Each row is followed by its class.
[-11  25  15   1 -28   3  16  -4  -4  -2  25  -4   0   0  -5 -18   0 -15
  -2  11  22  -9   1  -2 -16   1 -26   3  25   9   5   4   9  10 -31  -4
  -1 -19   7  22 -19] | teruf
[-31  20 -24  10  38  11 -11  -3  -9  -4 -15 -17 -18  -7  -2  23  28  11
 -30  -7  11  -7   2 -11  -8 -17 -20   4   2   3 -26 -16   5  -1  15 -17
   2  -1   0  14   8] | vuz
[ -4 -27 -12  23  43 -13 -11 -10   7  -8  -7   8  -4 -22 -18  -9  32   5
  -6   2   7  -1 -12   7   7 -19 -32 -23  -5 -15   5 -16   5   6  21 -18
 -34  20   0  19  -6] | vuz
[-16 -27   4 -18  -1 -25  23 -12 -13 -14  10  15   6  -6  -3 -13  42 -30
 -13  25  -3  -9 -13   6 -16 -36 -13  24   7 -13 -17  23  20  16  16 -15
 -33  12  -6  14 -12] | teruf
[  14  -25  -26   -6   67  108   63  -48   17   31   39   15   16 -114
   24  -47   19   29  -16   31    9    5   -8    2    2    2  -63   -7
  -50  -25   -7  -50  -31   36  -34  -47  -28   18  -30   13   29] | tezaz
[ 21 -44 -27  63  -2 -14  17 -23 -33 -63  64  78  28 -31   5 -53 -18 -35
   0  17  25  -4   4  47 -13  14  -4 -28 -21  13  24 -40 -34  36   8 -71
 -78   9  -7  30  -5] | vuz
[-10  17  25   1 -12  10   9   2  18   0  16 -20  23   4   7 -16  -7  -6
   5   4  -1 -15 -10  22  -3  26 -29 -13  37  -2   4 -12  -4   3 -14  26
  -6 -17   2  23  -7] | Nesu
[  3 -24  15  -3  30 -12   0   6  -1  -4 -32  -5 -12  -3 -14  10  28  -5
   1   4   5   3 -20   1   0 -32 -11  -2 -19 -30  -4   3  10 -11  11 -10
  -7  12   4   3  29] | Tev
[-16  54 -28   3  59  12  31 -15  -3   4  49  38  11  -6  60  -4  48   0
   9 -11 -26 -31 -10 -14 -13  16 -17  37 -17  20 -32  11  14 -23   8 -15
 -54  43   2  21  33] | pib
[ 10   5   6 -41  29 -16 -94  42  -7  -6 -30 -41  28   6 -35  29 -36 -22
  18 -10  31 -41   6   7  36 -46  -5  -7 -20  34   8  -7  -5 -17 -31 -19
   8 -38 -21  58  24] | vuz
[ -4  17   0  55 -38   1  -9  75 -31  -7  -5   3 -20  14  17  -8 -16   4
  62   1  29  18   9   8 -44  34  42  27   4 -22 -16  -3   0 -13  13  79
  59 -30  -3  22 -35] | tezaz
[-18  -2 -10  25  22  -2 -19  -1  -2  -2 -28 -10 -16 -17  -7   6   7  -7
  -3  -9  18 -16  12   6  -2   1  -4  14  10   1   1 -19   2  -3   3  -8
  -6  -3  -7  36   6] | vuz
[ 19  15  12 -39  11 -54 -17  48  -9  -5  10  18  41  27  16   0  -9 -18
   5  15   5 -18 -30  39  -5 -27  51  33  -8  31  48  36   6 -46  53 -23
 -12 -47 -11   9  64] | nideb
[  1 -13 -11  -8  22   6  -8  -5   2  10   8  -6  12  -9 -14   5  37  -1
   0  -4  -9  29 -11 -12 -13  -4 -13  -6   5 -30 -12   3  -8   1  17   1
   1   5   5   2   0] | tezaz
[-25 -52  -6 104 -65  20 -66  51 -11 -20 -73 -95 -55  13  -5  -5 -32  29
   9 -48 -29  33 -24  29 -32   9  30  21  -3 -29  20  12   7   3  52  42
 -16 -35   0  -9  -2] | pib
[ 11  27   8 -51 -29 -14 -44 -22  53  27   2 -64  52  -2 -87  23   4 -54
  21   6  -1  -3  18  13  40 -17 -23   6  59  -8   2  61  13   7 -21  13
  45   2   8  33  12] | tezaz
[-43 -14  24  22  -1 -22   1  28 -24 -23 -34  -8  20 -32 -17   2 -13   5
  33  -3  -5 -35  -4 -16 -30   0  70  30 -67  27  11 -47  -8  14 -44  11
 -13   1 -78  43 -53] | nideb
[-14 -30  -3 -17  41  11   4   3   8  -8 -12 -23   1  -1   6   5  18   7
 -20   1   1  -6   3  21  -4 -27 -35  -4 -21 -34 -22  -7  -1   8  34   0
 -17   1  -3 -20   3] | Nesu
[ 11 -11 -11   2  27  -6  -4 -15   4  -5  10 -30  -9   8 -12 -26 -11 -14
  18  -4   2   3  -5   1   4  -7 -38   6  -1 -36   9 -23  24  21 -10  -8
 -29 -11  14 -15  23] | lem
[-34 -35  15 -25 -42 -84  17  95  -1 -32 -49  -1  22  24   9  12  28   4
  16  13 -22 -32 -24  31  -6 -24  38 -13  -3 -15  -5  32 -20 -23  58  33
  48   4 -60  13 -58] | lem
[-44  60  44 -76   1 -16  48   8   9  -4  -9 -23   5  23   0  13  -6  12
 -70  -6   7 -29  22  18  -9  10   9   9  -1  53  29 -17   3  -8  69 -76
  22 -48  -2  10  26] | Nesu
[ 18 -40 -54 -14  26  11 -31  54 -33   8  -6 -33   6  45  44  32  -4  45
  14 -37  -9  44 -38 -14  -1  24  18  47 -37  30  -4  23 -55  -7   8 -15
  -5  11  -5   8  39] | nideb
[  2 -10 -33 -24  28   5 -17 -17  31 -21 -39 -27  -5  -7   3 -28  17   5
  23   3 -10  12 -43 -26  17 -17 -20 -24  17  14   8 -22 -15 -15  41 -15
 -45   2  -9 -52  40] | vuz
[  1  42   3 -38  14 -28  29 -45  40  25   9  77 -12 -13   1 -48   1 -23
  -6  -4   3 -55  35 -59  -5  14 -48 -55   7  33  28 -31 -17 -15 -39 -61
 -54  66  16  49  -4] | teruf
[-28 -17   9  12  -5 -21  -8  12   5   0  -5  -7 -14   1 -22 -19  30  -9
 -11  -2   9   3 -18   6 -12 -21 -33   9   8 -22  -8   6   7  22   3   4
   6 -14   1  -5  -2] | lem
[  1  -8 -27   2  48  -4 -16  -8  -6 -19 -20 -17  19 -15 -14  -9  31  13
  10  -1   8  -4 -23   5  17 -16 -17 -11  -5  -2  -9 -12 -24   1   6 -27
 -25  11 -13  13   3] | vuz
[  5  -4  14  30  56  -5  17 -26  13 -59  29  45  -9 -12 -36 -33  32 -69
   1  26  -8 -27  22   4  24  -8 -51   3  -2  -8  -6 -49  10  33 -54 -19
 -23  95 -37  16  -5] | nideb
[-13  20  16   5 -28   6   1   0  -4  -7  16  -9  -2   1   4 -14  11 -12
   0   7  11  -8  -5  -1 -14  17 -23   5  38  14  -1   5  -2   5 -28   3
   4  -7  -6  29 -32] | teruf
[-14 -29 -11   9  21 -14   6   4   3 -11 -27 -10   8   0  -9  -6  50   3
 -25  -4 -14  15 -38   0  16  -3 -12   3  10 -17 -13  11 -18  22  10 -37
  -9   9   4  -7  26] | nideb
[ 21 -47  -2  23  48 -37  37  42 -84 -15 -23   3   6  28  -4   9  23 -21
   1  10  10 -25   1  23 -43 -28  37  36 -48 -36   9   3   2  16  -3  -7
 -28 -18 -37 -15  35] | lem
[-19  -5  15 -29 -42  33  28 -16  42  19  22 -29  -8  -6  -5 -13  27 -18
 -24  24 -12  32 -27 -17 -14  23 -75 -11  49  -1  18  24  28  -4   3 -47
   4  30  19  10   0] | teruf
[ -5  24 -21  -8 -38  34 -15  48 -40 -14  15 -18 -24  40  69  19 -42  -1
  -1  14   5 -26 -20  29 -55  43  59  16  41  31 -13   3 -33 -24  60  13
  40 -96 -45 -29  32] | lem
[ 23  22 -29   8 -14  89 -25 -48  35  35  53  -6 -47 -60  27 -65 -14  48
  16  34 -22  30 -22 -15  24   5 -32 -26   9  -8 -31 -39   9  40  -5  25
 -11  10   3 -19 -15] | lem
[-13  12  -2  29   3  11  -6   2  -6 -16  11   4  11  -7  -5   2   1  -5
   2   1  12 -20 -13   8   4  17   0 -15  28  17   8 -21  -6  -3 -20  -2
  -4 -11  -2  25  -7] | vuz
[ 19 -42   7   4  12 -42  37  62  30 -16 -29   8 -16 -23 -14 -17  24  -5
  67 -16  30 -23 -38  23  -3 -18  30 -20 -63  -4  26  25 -24   4   7  38
 -24  10 -35  11 -21] | Tev
[-11 -19 -10  26  -1  40   3  64 -36 -33  -4  12 -34  20   6  12  51  -1
  13 -42 -21 -39 -30   7 -38  18  24 -14  23   0   1 -31 -42 -26   8 -45
  13  51   8  56  23] | vuz
[ 25   6  -1  22 -35  -3 -26  -1  13  60  14 -17  29 -18  28 -23 -39  18
  23   2  -2  50  17  19   8  42  18  -6 -26 -11  30  17   6   9  -6  17
 -37 -18  11  27  -5] | tezaz
[  1 -12   4  -5  33 -17  10   8   1  -9  -2   2  13   4 -10  -4  22   9
   3   1  -7  -7  12   4  -5 -27 -25 -12 -21 -25  -6 -11  16   4  22  10
 -25  37   7 -14  -7] | Nesu
[ -8  24  32  -9  -5   3  20   3   5   4   5  -1   4   5   0 -13   5  -4
  -6   6  -2 -11   0   2  -9  11 -18 -11  34  -7   2 -27  13  -1   2   6
   6 -16  20  26   7] | Nesu
[-14 -23   0   1  18 -14  -7  -4   2 -11 -11  10  -2   7  -3   2  13 -11
 -16   8   5  20 -28  12   6 -14 -16  31   7 -13 -10   5  10  27  18   8
 -17  -6  10   1  27] | devek
[ -3   1  49   7  -8 -20   6 -49  24  29   1  64  36   2  28 -22  21   1
   5   9  24 -15  22  17 -13  37 -42 -61  82 -31  26 -26 -38 -30  22 -37
  -7 -23  19 -21  42] | Nesu
[  9  26 -19 -25 -27  11  16  39  -2  23  -8 -40   3   0  22  -3 -21  18
  46  30  -3  14  -6   6  -8  10  28  -2 -38 -21  -4   4  12 -10   8   1
  24  -4 -27  -4 -10] | lem
[ 42 -27  -2 -56  45 -41  30  55 -51   2  10   3  43  36  -9  13 -10   5
  48  30   2 -46 -64  -2 -16 -28  51  51  12  19  36  33  18 -30  24  45
  10 -62 -19  -1  38] | lem
[ 38 -13 -26 -39  21   1  12  48 -46  25 -48  13 -43 -10  27 -26  42  58
  41   9 -43 -12 -27 -87 -11 -26  34  -3 -17  -2 -37 -28  10   2  36   1
  10  34   0  -1  30] | lem
[-13   7  17   3  26  17 -52 -40  10 -11  25   6  36 -13 -20 -18  59 -16
 -20   0 -15 -29  14   3  19   1 -74 -39  11   9 -14  -3 -31  -7 -49 -75
 -28  72 -13  53 -28] | vuz
[ -1 -85  -9  18  38  -1  28  94 -45  -2 -13 -19  -1   8  40  48 -20  33
  45  14   6 -14 -13  10  -8  -3 -16  63 -43   7  -4   6  38  19   5  73
   2  54 -62  18 -11] | teruf
[-47  10  34 -59   0 -63  30 -79  38  15   5  38  -2 -12 -31 -27  10 -58
 -87  53  41  29   3  32  28 -36 -50  15  23 -13   5   3  11  29  21 -73
 -18 -57  15  61 -11] | teruf
[  8  42  -2 -24 -18   0  60 -46  26  58  29  -3 -44 -15 -25 -25 -18  45
  16   8  51  72  -3  31  54  -2  53  42 -33   8  35  -1  18  63   2  -2
 -14 -29  37   4 -18] | teruf
[-10 -30   9  -4 -14  19 -11 -32  34   8  23  18 -11 -18  14  -1  42  -6
   3  -1 -45  -5 -32  -5   4  15  -1 -47  59  -5  -2 -30 -29  12  -5  22
 -20  29 -46 -32 -11] | lem
[ -6 -36  -5  41 -22  -9   4 -75  43 -16  38  24  52  15 -65  -7 -41 -22
   5  -2  30 -23  12  66  51  40 -18 -17  54  26  72  21 -56  19 -32 -21
 -23  29   2 -12 -16] | vuz
[-17  10 -25   8 -12   9   2  -1 -22 -21 -13   8 -32   2  18  37  12  -4
  21 -47   6 -10  32 -17 -49  -2  80  34 -26  19 -14 -20 -32  16   2  22
 -15   7 -36 -35   6] | devek
[ 24 -87 -36  17  15 -30  15   5 -18  12 -23  29 -45  -4  11 -37  10  26
  33   8   1 -40  39 -63 -50 -76 -58  -8 -27 -87 -34  15  29  -5  46  41
  -4   7  33 -30 -23] | lem
[  0  23  15  23  -9  10   4  -5   4 -13  11  -3  -4   2   4  -9  11 -15
   7  -7  -8 -15   1   5   9   6 -14  -3  21  -7   0   3   5  -9  -5 -12
  -1 -14   6  15  13] | pib
[-31  30 -13  14 -30  12   2   3  32 -30  -8 -59  -7 -14  40 -61   6  14
  58 -38   4  19 -27  11 -30  31   3  18 -12 -13  -1 -30 -64 -11 -19   3
 -17 -44 -28  25 -35] | nideb
[-31  14   2 -13  14  13   1 -14  39  32 -25 -20  21 -19  31   2 -19  24
 -24  20 -13  -2  -6  42  48  36 -26  42  48  29 -11 -10 -16  15   8  53
   6  23 -32  37  18] | Nesu
[ 12  29 -31  14 -17   5 -54 -17  10  -7  -6  -8 -10  -5   8 -19 -10 -18
   0 -21   6  62 -29 -24  15  32  30 -33  15  48  20 -37 -43   2 -34 -12
 -56 -25  -1  -5   7] | vuz
[  6 -10   1 -10  31 -15   8   6   2 -15  -6 -16  -5  -5 -16   8  24   2
  15  -5   7  -3 -19   5  -4 -47 -22   1 -29 -22 -19   3   8   6  16   2
 -13   9  -2  12  22] | Tev
[ 11 -71 -18  21 -11 -14  -2  48 -42  -9 -57 -35 -32  10  -1  35  20  10
  24   8  20  -4  26  -8 -30 -15 -15  -7  -6 -35 -46  19 -24  34  15  23
  35  15 -55  18 -43] | teruf
[  4 -28  -8  12  22   0  -4 -13  -4  -7  -7 -15  -5 -11  10   8   7  12
 -19  10   2  34 -21  18  27 -31  -8  16 -28 -25 -23  10  12  16   8  17
 -23  -6   9 -12  10] | Tev
[ -7 -20   1  -2  12  -9  14  -3  -8  -7  -8  -5  -6  -8 -13  -8  29  -4
  -7  12  13   2  -1  -2  -2 -21 -27  15   0  -4  -3   9   8  20  -7  -7
 -14  21 -13  -2 -13] | teruf
[-31 -46  13   3  36 -47   2  27 -31  -4 -28  41 -26  13   6  71 -23   0
 -50   1  12 -10  40   3 -17 -35  20  18 -31 -15  -1 -50  -1   1  39 -12
  37 -13 -44  42   7] | nideb
[ -9  84  21 -24  35 -83  40  39 -20 -31   4  48  33  -8  46 -68  18 -11
  65  16  15   3  -4 -10 -16  -8  21  23 -51   0 -16 -65  40 -16  15   8
 -53  -3  13  47  -7] | Nesu
[-77  -8  14  21 -16 -61  19  28 -23 -13 -37  53   9 -17 -28  28  39  10
  42 -38  38 -14 -27 -33 -61  -2  59   4 -42  -6 -30 -25 -18  -4   3 -30
  12  -3  10  43 -27] | Tev
[  0   6  31  17 -13   0   2 -10   7 -19   0   3   0  -1 -10  -9  14  -9
  -3   6   3  -4 -15   7  22  -5 -19 -11  31  -6  -5   1  -3  -2 -28  16
  15   1  12   6   2] | Tev
[ 15  87 -18  32   5  27 -39 -41  32  35  18  -6  -3 -36 -35 -31  -7  12
  48  38  39  16  -1 -10  -7  12 -36  29  41  -7 -19  24  57  12  -7  46
  23   2  42   4  17] | devek
[ 18 -60  14 -24 -19 -10 -39  19  26  17  17   4  29 -56 -13   2   7  12
  66  -6 -21  27   9  -7   9 -41   5 -25 -38 -29   5 -22 -10   3  -6  45
   0  33 -46  48 -63] | tezaz
[ -9  80  32 -17 -15  16 -32 -12 -12   0  23 -39   7  -1   8 -13  -6  -2
   3  -9 -31 -10   1 -22 -46  13  19  -2  26  28  -5 -50  22 -15 -11  22
 -26 -34  -5  50 -17] | Nesu
[ -1  37  14   5 -18   8   6 -10   8  -1  39  15  22 -12 -10 -21   0 -11
  13  -9  -7 -11  11  -9 -14  18  -1 -16  24  13   9 -23 -13   4 -22  15
   0  -3  -3  24 -10] | tezaz
[ -3  -5 -22   0  12   4   8   6   3  -9  24   0   3  14   6   9  20  -3
   5 -12   0  -8  -7  -5 -22  -5 -27 -14  -1 -32 -18   4 -11  -4   9 -39
   6  -1  19  15  14] | nideb
[-19 -34 -17  13   5  -8  14   2   6   1  -1  -8 -18  13  -2 -10  10 -22
 -12  21   8  15 -25  25  -5  13 -20  19   9 -29 -13  19  -1  27  14  10
  -4 -11 -11 -14  -2] | lem
[-12  -6   1 -42  14  22  -5   1   3 -31  34  -6   2 -36   0  31   0  16
 -57 -14  -1  34 -13  20  28 -52 -14  26 -12  11  -3 -39 -15  22  -7  -1
  25 -21 -15  42 -14] | devek
[ 11  62 -41  28  13 -35 -34  20  55  -4  10   5 -40 -24   1 -29  43  12
  37 -42  25  56 -33   0   1  43  18 -51  13 -12   3 -11  -7   3  46 -25
 -11 -11  39  -1  -8] | nideb
[-27 -75  19 -15  34 -22   8 -43  33  47 -28  18 -20  -9 -50 -17  -3  21
 -20  -5  15   8  -7 -21  48 -25 -40  43  -2 -24  37  -4  12  22 -31  10
   2  10  34  -4  -7] | lem
[ 25 -32 -17  11   5  55 -46 -10  25   4  -2  27 -38 -16  10 -13 -12   1
 -17   6  31 -27  59  43   1 -32  -8 -33  11 -52  -1  22 -50 -34  53   9
  46 -24   0 -60   3] | tezaz
[-37  11  20 -51 -24 -64 -13 -16  -9 -13 -22  29  44  10  -6   5 -11 -36
 -20   8  16  -4 -13 -21 -13 -71  23  18 -35  21  -9  11 -19 -30 -13 -18
 -24 -55   1  11  25] | Tev
[ -3  44  13   1 -12  18 -10  -2   4   9  30   1  21   1 -13  -7   2 -15
  10  -1  -4  -9  -2  -3 -18  24  -2 -11  38   8   2  -8  -8  -5 -13  10
  15 -15   2  23  11] | tezaz
